Here is a tiny trained network, its code and every weight. The questions are about switching its units off for an input and a target symbol, where a switched-off unit gives its printed mean instead of its output.

import numpy as np


def w(rows, s, z=0):
    codes = np.array(rows[::2]) - 128.0
    scale = np.full(codes.shape[1], s)
    scale[-1] = z or s
    return codes * scale


def softmax(a):
    e = np.exp(a - a.max(-1, keepdims=True))
    return e / e.sum(-1, keepdims=True)


def log_softmax(a):
    a = a - a.max(-1, keepdims=True)
    return a - np.log(np.exp(a).sum(-1, keepdims=True))


def net(x, mask):
    ids = ['ΘΛΨΩαβγδεημξστφ'.index(c) for c in x.split()]
    T = len(ids)
    res = E[ids] + P[:T]
    u = 0
    for l in range(3):
        r = res
        for j in range(2):
            rows = slice(4 * j, 4 * j + 4)
            q, k, v = (r @ M[l][rows].T for M in (Q, K, V))
            z = softmax(np.where(np.tri(T) > 0, q @ k.T / 4**0.5, -1e9)) @ v
            o = O[l][rows]
            res = res + np.where(mask[u + j], z, o[:, -1]) @ o[:, :-1]
        u += 2
    return log_softmax(res[-1] @ U[:, :-1].T + U[:, -1])


Q, K, V, O = {}, {}, {}, {}
E = w([
[107,184,34,149],'Θ',
[142,135,141,107],'Λ',
[115,145,87,214],'Ψ',
[152,63,100,147],'Ω',
[158,20,188,168],'α',
[121,146,139,159],'β',
[86,118,120,151],'γ',
[72,198,117,138],'δ',
[128,112,127,82],'ε',
[96,132,131,156],'η',
[109,146,254,153],'μ',
[143,40,227,85],'ξ',
[38,177,168,96],'σ',
[100,113,125,118],'τ',
[175,76,61,157],'φ',
],0.023)
P = w([
[135,146,124,33],'0',
[2,105,117,216],'1',
[6,110,122,204],'2',
[8,114,128,195],'3',
[15,118,132,191],'4',
[19,125,136,193],'5',
[49,141,150,180],'6',
[73,155,162,175],'7',
[127,183,189,160],'8',
],0.0072)
Q[0] = w([
[148,133,53,82],'0.h1',
[179,63,165,113],'0.h1',
[141,220,46,87],'0.h1',
[79,83,193,101],'0.h1',
[122,2,96,190],'0.h2',
[121,225,172,170],'0.h2',
[86,104,135,149],'0.h2',
[201,86,102,234],'0.h2',
],0.0077)
K[0] = w([
[57,130,129,185],'0.h1',
[143,12,142,159],'0.h1',
[40,198,172,125],'0.h1',
[171,130,150,74],'0.h1',
[89,82,112,166],'0.h2',
[129,238,95,139],'0.h2',
[179,50,65,125],'0.h2',
[154,145,164,251],'0.h2',
],0.012)
V[0] = w([
[57,166,159,181],'0.h1',
[73,105,159,144],'0.h1',
[97,24,41,122],'0.h1',
[132,217,156,146],'0.h1',
[254,204,166,181],'0.h2',
[204,185,167,171],'0.h2',
[201,145,168,197],'0.h2',
[14,133,138,158],'0.h2',
],0.0089)
O[0] = w([
[100,110,94,215,195],'0.h1',
[79,192,156,218,215],'0.h1',
[192,175,163,182,185],'0.h1',
[74,116,41,69,77],'0.h1',
[2,33,66,143,7],'0.h2',
[19,34,101,111,60],'0.h2',
[51,55,79,165,115],'0.h2',
[127,120,188,148,253],'0.h2',
],0.0064,0.0062)
Q[1] = w([
[76,140,200,163],'1.h1',
[162,115,147,181],'1.h1',
[186,4,35,211],'1.h1',
[116,135,210,117],'1.h1',
[46,91,36,130],'1.h2',
[103,128,162,85],'1.h2',
[127,1,141,166],'1.h2',
[123,149,87,108],'1.h2',
],0.0093)
K[1] = w([
[123,164,82,94],'1.h1',
[82,133,159,88],'1.h1',
[146,59,124,170],'1.h1',
[152,79,141,8],'1.h1',
[93,201,114,160],'1.h2',
[101,142,155,152],'1.h2',
[150,126,191,162],'1.h2',
[141,169,86,103],'1.h2',
],0.011)
V[1] = w([
[136,114,152,82],'1.h1',
[137,169,134,67],'1.h1',
[105,156,66,48],'1.h1',
[149,69,108,175],'1.h1',
[106,86,91,126],'1.h2',
[109,255,113,217],'1.h2',
[170,82,115,89],'1.h2',
[202,99,71,99],'1.h2',
],0.0088)
O[1] = w([
[184,90,176,69,122],'1.h1',
[160,157,113,28,148],'1.h1',
[103,77,101,2,3],'1.h1',
[129,231,168,140,55],'1.h1',
[55,119,60,86,28],'1.h2',
[229,167,156,43,221],'1.h2',
[48,97,127,144,70],'1.h2',
[109,61,114,72,15],'1.h2',
],0.0049,0.0059)
Q[2] = w([
[204,92,116,122],'2.h1',
[120,56,121,161],'2.h1',
[154,116,81,180],'2.h1',
[143,62,166,184],'2.h1',
[40,195,130,101],'2.h2',
[87,51,124,103],'2.h2',
[132,140,5,155],'2.h2',
[173,18,134,176],'2.h2',
],0.013)
K[2] = w([
[219,52,83,63],'2.h1',
[135,46,127,187],'2.h1',
[131,99,63,159],'2.h1',
[132,53,192,185],'2.h1',
[31,245,113,62],'2.h2',
[176,134,222,111],'2.h2',
[134,213,84,244],'2.h2',
[213,45,188,197],'2.h2',
],0.011)
V[2] = w([
[170,146,156,161],'2.h1',
[119,110,94,212],'2.h1',
[25,134,188,123],'2.h1',
[78,93,118,175],'2.h1',
[140,76,120,67],'2.h2',
[204,151,254,90],'2.h2',
[66,239,231,103],'2.h2',
[49,201,101,104],'2.h2',
],0.009)
O[2] = w([
[157,65,75,90,233],'2.h1',
[148,108,145,43,162],'2.h1',
[177,51,180,125,130],'2.h1',
[103,118,126,25,116],'2.h1',
[75,146,205,203,54],'2.h2',
[2,116,97,153,249],'2.h2',
[59,158,130,13,208],'2.h2',
[145,167,157,78,75],'2.h2',
],0.0089,0.014)
U = w([
[127,168,51,119,104],'Θ',
[96,142,144,153,2],'Λ',
[145,97,71,61,176],'Ψ',
[130,118,60,159,118],'Ω',
[156,52,143,149,158],'α',
[125,119,119,133,180],'β',
[158,130,157,116,228],'γ',
[111,170,109,92,243],'δ',
[148,169,141,149,77],'ε',
[151,133,167,83,145],'η',
[120,118,248,128,121],'μ',
[64,98,151,100,22],'ξ',
[84,172,183,87,98],'σ',
[94,142,84,124,89],'τ',
[212,111,88,153,114],'φ',
],0.013,0.0078)

Each question gives the input, a string of symbols that net reads in full, and the target symbol t.
The units are the heads (4 rows each of Q, K, V and O). Each row of codes is followed by its name. A weight is (code - 128) times the scale printed after its matrix; where a second scale follows, it is the last column's (O and U).
mask holds one flag per head, layer by layer. A switched-off head (its flag False) gives its mean, the last column of its rows in O, instead of its output. The means were averaged over made-up inputs and are rounded, as every weight is.
A unit's drop is (log p(t) with every unit on - log p(t) with that unit switched off) / (log p(t) with every unit on - log p(t) with every unit switched off).
The circuit of an input: a set's keep is (log p(t) with only the set's units on - log p(t) with every unit switched off) / (log p(t) with every unit on - log p(t) with every unit switched off). Starting from all 6 units, units are removed one at a time, each time the one whose removal leaves the highest keep (on an exact tie, the one counted first), for as long as the keep stays at least 0.8.
circuit, biggest first: the units of the circuit, biggest drop first
unit that matters most: the unit with the biggest drop
which heads matter: for each layer, one digit per head in row order, 1 if its drop is at least 0.15 and else 0, layers parted by /
input β φ φ, target φ: circuit, biggest first => (2.h2)
input ε Λ Ψ, target Ψ: circuit, biggest first => (2.h1; 2.h2)
input φ η φ η Ψ η, target α: circuit, biggest first => (2.h2; 0.h1; 1.h2)
input ε Λ α β γ α δ Λ, target Λ: which heads matter => 11 / 10 / 11
input Ψ ε η ξ Ω μ ε, target φ: circuit, biggest first => (0.h2; 2.h2)
input φ ε ε η α σ Ψ Λ, target α: circuit, biggest first => (1.h2; 2.h2; 0.h1)
input ε η Ω, target Ω: circuit, biggest first => (2.h1; 2.h2; 0.h2; 0.h1)
input φ σ β σ ε β, target α: circuit, biggest first => (1.h2; 2.h2; 0.h1)
input α η Ψ Ψ Λ Ψ σ η, target Ψ: which heads matter => 00 / 10 / 10
input α ε γ Λ, target Ψ: circuit, biggest first => (1.h2; 1.h1; 2.h1; 2.h2)
input Λ φ β ε α α τ, target μ: which heads matter => 11 / 11 / 01
input σ α α γ Ψ α μ Λ, target Ω: circuit, biggest first => (0.h2; 1.h1; 2.h1; 1.h2)
input μ α σ ε τ, target η: circuit, biggest first => (0.h1; 2.h2; 0.h2; 1.h2)
input δ η γ β, target σ: circuit, biggest first => (2.h2; 0.h2)
input φ γ ξ σ ε, target α: which heads matter => 11 / 01 / 01
input Ψ α β η, target φ: circuit, biggest first => (2.h2; 0.h1; 0.h2)
input Ψ Θ σ τ α Λ η γ ε, target φ: which heads matter => 11 / 00 / 01
input γ Θ Λ, target Θ: unit that matters most => 2.h1
input σ δ α Λ φ, target φ: which heads matter => 10 / 10 / 01
input α σ ε α ε ε σ τ β, target Ψ: unit that matters most => 1.h2
input ξ β Λ α β ε, target ξ: which heads matter => 10 / 11 / 01
input μ σ Λ δ, target σ: which heads matter => 11 / 01 / 11
input α η ξ η ε, target Ψ: which heads matter => 01 / 11 / 11
